Here is a tiny trained network, its code and every weight. The questions are about switching its units off for an input and a target symbol, where a switched-off unit gives its printed mean instead of its output.

import numpy as np


def w(rows, s, z=0):
    codes = np.array(rows[::2]) - 128.0
    scale = np.full(codes.shape[1], s)
    scale[-1] = z or s
    return codes * scale


def f(y):
    return y / 2 * (1 + np.tanh(0.7978845608 * (y + 0.044715 * y**3)))


def softmax(a):
    e = np.exp(a - a.max(-1, keepdims=True))
    return e / e.sum(-1, keepdims=True)


def log_softmax(a):
    a = a - a.max(-1, keepdims=True)
    return a - np.log(np.exp(a).sum(-1, keepdims=True))


def net(x, mask):
    ids = ['αβγεηλξστφψω'.index(c) for c in x.split()]
    T = len(ids)
    res = E[ids] + P[:T]
    u = 0
    for l in range(3):
        r = res
        for j in range(2):
            rows = slice(3 * j, 3 * j + 3)
            q, k, v = (r @ M[l][rows].T for M in (Q, K, V))
            z = softmax(np.where(np.tri(T) > 0, q @ k.T / 3**0.5, -1e9)) @ v
            o = O[l][rows]
            res = res + np.where(mask[u + j], z, o[:, -1]) @ o[:, :-1]
        u += 2
        y = f(res @ A[l][:, :-1].T + A[l][:, -1])
        res = res + np.where(mask[u : u + 4], y, B[l][:, -1]) @ B[l][:, :-1]
        u += 4
    return log_softmax(res[-1] @ U[:, :-1].T + U[:, -1])


Q, K, V, O, A, B = {}, {}, {}, {}, {}, {}
E = w([
[145,67,192,158,185,140,102],'α',
[120,154,169,157,150,206,52],'β',
[114,117,97,152,100,137,72],'γ',
[127,92,154,138,162,77,188],'ε',
[71,191,117,100,185,213,157],'η',
[86,182,90,117,126,73,140],'λ',
[131,52,104,165,148,103,185],'ξ',
[113,65,62,67,169,110,83],'σ',
[95,125,71,148,133,77,186],'τ',
[100,125,89,159,132,180,185],'φ',
[249,152,125,43,131,152,132],'ψ',
[117,171,179,147,187,59,82],'ω',
],0.021)
P = w([
[172,155,81,168,251,121,117],'0',
[147,125,124,153,162,133,124],'1',
[129,119,139,138,153,146,128],'2',
[119,110,150,127,137,156,129],'3',
[109,107,157,117,133,153,136],'4',
[104,107,166,108,119,156,138],'5',
[98,106,173,105,113,159,139],'6',
[84,116,184,119,124,168,150],'7',
],0.011)
Q[0] = w([
[145,140,154,137,71,147,123],'L0H0',
[39,85,85,186,155,80,129],'L0H0',
[163,141,113,119,167,56,155],'L0H0',
[55,120,127,110,138,142,141],'L0H1',
[245,179,128,85,82,124,142],'L0H1',
[52,113,147,171,156,109,101],'L0H1',
],0.012)
K[0] = w([
[220,166,49,118,132,112,154],'L0H0',
[39,96,146,80,61,123,101],'L0H0',
[79,141,99,199,194,126,152],'L0H0',
[170,104,142,119,87,127,130],'L0H1',
[1,93,91,226,188,133,108],'L0H1',
[132,115,165,30,51,149,153],'L0H1',
],0.0091)
V[0] = w([
[112,112,99,242,145,68,154],'L0H0',
[130,120,176,110,114,132,193],'L0H0',
[109,227,122,154,116,128,104],'L0H0',
[176,135,177,120,118,126,132],'L0H1',
[77,122,198,110,127,38,97],'L0H1',
[254,174,101,77,142,137,155],'L0H1',
],0.0069)
O[0] = w([
[154,132,91,113,125,189,62,100],'L0H0',
[84,121,110,57,103,75,124,5],'L0H0',
[160,47,104,98,108,111,144,19],'L0H0',
[146,148,148,87,153,170,163,75],'L0H1',
[78,106,112,114,147,170,164,15],'L0H1',
[194,148,174,102,2,145,133,228],'L0H1',
],0.0084,0.0026)
A[0] = w([
[182,81,202,146,105,67,127,172],'L0N0',
[14,144,169,97,179,113,87,137],'L0N1',
[68,120,44,253,78,81,113,102],'L0N2',
[74,172,143,132,45,150,217,2],'L0N3',
],0.0065,0.0043)
B[0] = w([
[171,167,194,88,162,130,216,190],'L0N0',
[25,92,194,37,107,143,151,254],'L0N1',
[173,202,99,255,67,67,199,152],'L0N2',
[244,92,135,70,178,117,55,139],'L0N3',
],0.0062,0.0042)
Q[1] = w([
[32,52,117,111,171,164,105],'L1H0',
[112,170,203,153,198,80,76],'L1H0',
[114,26,177,180,2,174,178],'L1H0',
[8,76,166,173,128,122,142],'L1H1',
[154,174,148,99,137,123,138],'L1H1',
[221,150,124,89,180,140,139],'L1H1',
],0.0073)
K[1] = w([
[46,83,152,144,72,129,174],'L1H0',
[146,111,175,101,140,71,180],'L1H0',
[74,1,52,223,195,114,72],'L1H0',
[44,53,185,102,13,132,137],'L1H1',
[127,144,113,146,188,95,113],'L1H1',
[140,180,81,166,227,124,84],'L1H1',
],0.0071)
V[1] = w([
[156,201,140,78,124,181,141],'L1H0',
[129,168,178,185,130,108,162],'L1H0',
[130,196,131,108,146,86,107],'L1H0',
[48,57,120,78,158,181,213],'L1H1',
[49,197,204,254,195,155,157],'L1H1',
[92,196,68,160,112,100,154],'L1H1',
],0.0068)
O[1] = w([
[73,47,147,82,15,152,109,147],'L1H0',
[112,163,162,57,134,125,113,121],'L1H0',
[146,148,138,126,90,128,117,129],'L1H0',
[211,134,113,203,81,133,91,177],'L1H1',
[254,187,49,27,147,86,112,253],'L1H1',
[151,87,189,45,137,165,95,85],'L1H1',
],0.0069,0.0053)
A[1] = w([
[117,130,126,199,93,171,100,32],'L1N0',
[146,100,117,209,133,143,2,88],'L1N1',
[107,202,216,101,127,104,254,4],'L1N2',
[111,150,3,187,122,123,220,16],'L1N3',
],0.0055,0.0038)
B[1] = w([
[72,165,133,84,99,65,2,72],'L1N0',
[202,189,176,105,175,35,67,248],'L1N1',
[80,98,44,111,93,121,92,243],'L1N2',
[168,81,51,164,64,205,120,181],'L1N3',
],0.008,0.0016)
Q[2] = w([
[118,145,157,102,100,186,173],'L2H0',
[169,255,164,130,120,174,220],'L2H0',
[61,106,55,83,204,175,97],'L2H0',
[46,105,66,128,217,138,118],'L2H1',
[150,127,128,173,159,65,80],'L2H1',
[85,12,69,112,144,97,81],'L2H1',
],0.0099)
K[2] = w([
[254,125,123,92,103,89,112],'L2H0',
[191,67,99,15,103,120,101],'L2H0',
[118,136,211,170,55,119,148],'L2H0',
[64,91,172,156,55,118,126],'L2H1',
[33,145,101,152,159,150,152],'L2H1',
[81,128,195,220,109,143,128],'L2H1',
],0.011)
V[2] = w([
[113,180,187,83,114,84,85],'L2H0',
[127,80,164,108,193,103,167],'L2H0',
[167,101,186,157,114,172,67],'L2H0',
[215,10,150,113,62,76,112],'L2H1',
[102,100,67,100,108,141,31],'L2H1',
[130,215,117,152,100,66,134],'L2H1',
],0.012)
O[2] = w([
[46,160,208,130,121,80,66,163],'L2H0',
[112,82,167,61,215,92,179,255],'L2H0',
[196,123,206,200,172,217,48,159],'L2H0',
[114,207,55,215,254,110,143,38],'L2H1',
[70,79,4,54,144,157,3,255],'L2H1',
[155,194,138,183,28,34,108,22],'L2H1',
],0.0086,0.0029)
A[2] = w([
[78,129,15,102,36,106,183,95],'L2N0',
[96,107,150,99,151,214,189,236],'L2N1',
[163,54,52,254,108,10,163,2],'L2N2',
[189,197,72,175,75,91,87,171],'L2N3',
],0.0077,0.0064)
B[2] = w([
[65,159,175,188,164,197,144,182],'L2N0',
[164,99,131,126,87,95,138,254],'L2N1',
[162,204,109,7,171,147,96,148],'L2N2',
[115,113,141,177,115,98,101,174],'L2N3',
],0.014,0.0097)
U = w([
[148,149,154,184,163,95,137,87],'α',
[127,119,103,148,116,2,229,198],'β',
[117,157,137,138,182,199,135,69],'γ',
[74,158,169,50,130,27,113,63],'ε',
[119,99,141,56,6,190,154,106],'η',
[143,132,208,116,132,187,40,9],'λ',
[203,153,73,104,125,125,161,83],'ξ',
[163,64,230,159,195,154,169,98],'σ',
[46,116,184,166,112,124,162,186],'τ',
[78,49,77,131,199,138,115,202],'φ',
[190,78,121,226,92,212,149,143],'ψ',
[146,144,81,172,54,52,80,254],'ω',
],0.0079,0.0065)

Each question gives the input, a string of symbols that net reads in full, and the target symbol t.
The units are the heads (3 rows each of Q, K, V and O) and the neurons (one row each of A and B). Each row of codes is followed by its name. A weight is (code - 128) times the scale printed after its matrix; where a second scale follows, it is the last column's (O, A, B and U).
mask holds one flag per unit, layer by layer, with each layer's heads first. A switched-off unit (its flag False) gives its mean, the last column of its rows in O or B, instead of its output. The means were averaged over made-up inputs and are rounded, as every weight is.
A unit's drop is (log p(t) with every unit on - log p(t) with that unit switched off) / (log p(t) with every unit on - log p(t) with every unit switched off).
k most important neurons: the k neurons with the biggest drops, biggest first
top k neurons in layer l: the k neurons of layer l with the biggest drops, biggest first
heads that matter: for each layer, one digit per head in row order, 1 if its drop is at least 0.15 and else 0, layers parted by /
input η ε σ α σ, target σ: heads that matter -> 00 / 00 / 11
input σ α α λ ω, target ε: most important neuron -> [L0N1]
input β φ α σ β σ ξ σ, target ξ: heads that matter -> 01 / 01 / 11
input σ λ ε ψ, target η: heads that matter -> 10 / 11 / 00
input τ α τ η σ φ λ γ, target ω: heads that matter -> 01 / 11 / 00
input τ σ γ α ψ ξ β, target φ: 2 most important neurons -> [L0N2, L1N2]
input ω ε ε η ξ ε η γ, target ω: heads that matter -> 00 / 11 / 10
input γ η γ, target η: heads that matter -> 10 / 01 / 01
input η α ε η η ψ σ β, target α: heads that matter -> 00 / 00 / 01
input ε σ γ η η ξ η, target ξ: 2 most important neurons -> [L1N2, L1N3]
input η σ ω ψ σ ε σ σ, target α: heads that matter -> 01 / 00 / 01
input σ σ σ η σ, target η: heads that matter -> 00 / 10 / 01
input γ γ β φ η γ γ ξ, target ξ: heads that matter -> 11 / 00 / 00
input α σ τ, target γ: heads that matter -> 00 / 00 / 00
input τ τ α ψ, target φ: heads that matter -> 10 / 11 / 01
input η γ α η ψ η σ ξ, target α: heads that matter -> 01 / 00 / 11
input τ ω σ λ, target τ: top neuron in layer 1 -> [L1N1]
input ψ ε β σ σ, target τ: 2 most important neurons -> [L1N2, L0N0]
input η γ σ ε φ β σ, target β: 2 most important neurons -> [L1N3, L1N1]
input σ γ φ σ, target ω: top neuron in layer 0 -> [L0N2]
input σ τ σ, target γ: top 2 neurons in layer 2 -> [L2N0, L2N2]
input β ε ψ η ξ, target β: top 2 neurons in layer 0 -> [L0N0, L0N3]
input φ α σ σ α τ γ σ, target σ: top 2 neurons in layer 1 -> [L1N3, L1N2]
input γ φ σ ψ σ σ ω γ, target ε: top 2 neurons in layer 0 -> [L0N2, L0N3]
input α γ φ, target ψ: top 2 neurons in layer 2 -> [L2N0, L2N3]
input η ω β λ α σ γ σ, target ω: 2 most important neurons -> [L0N2, L1N1]
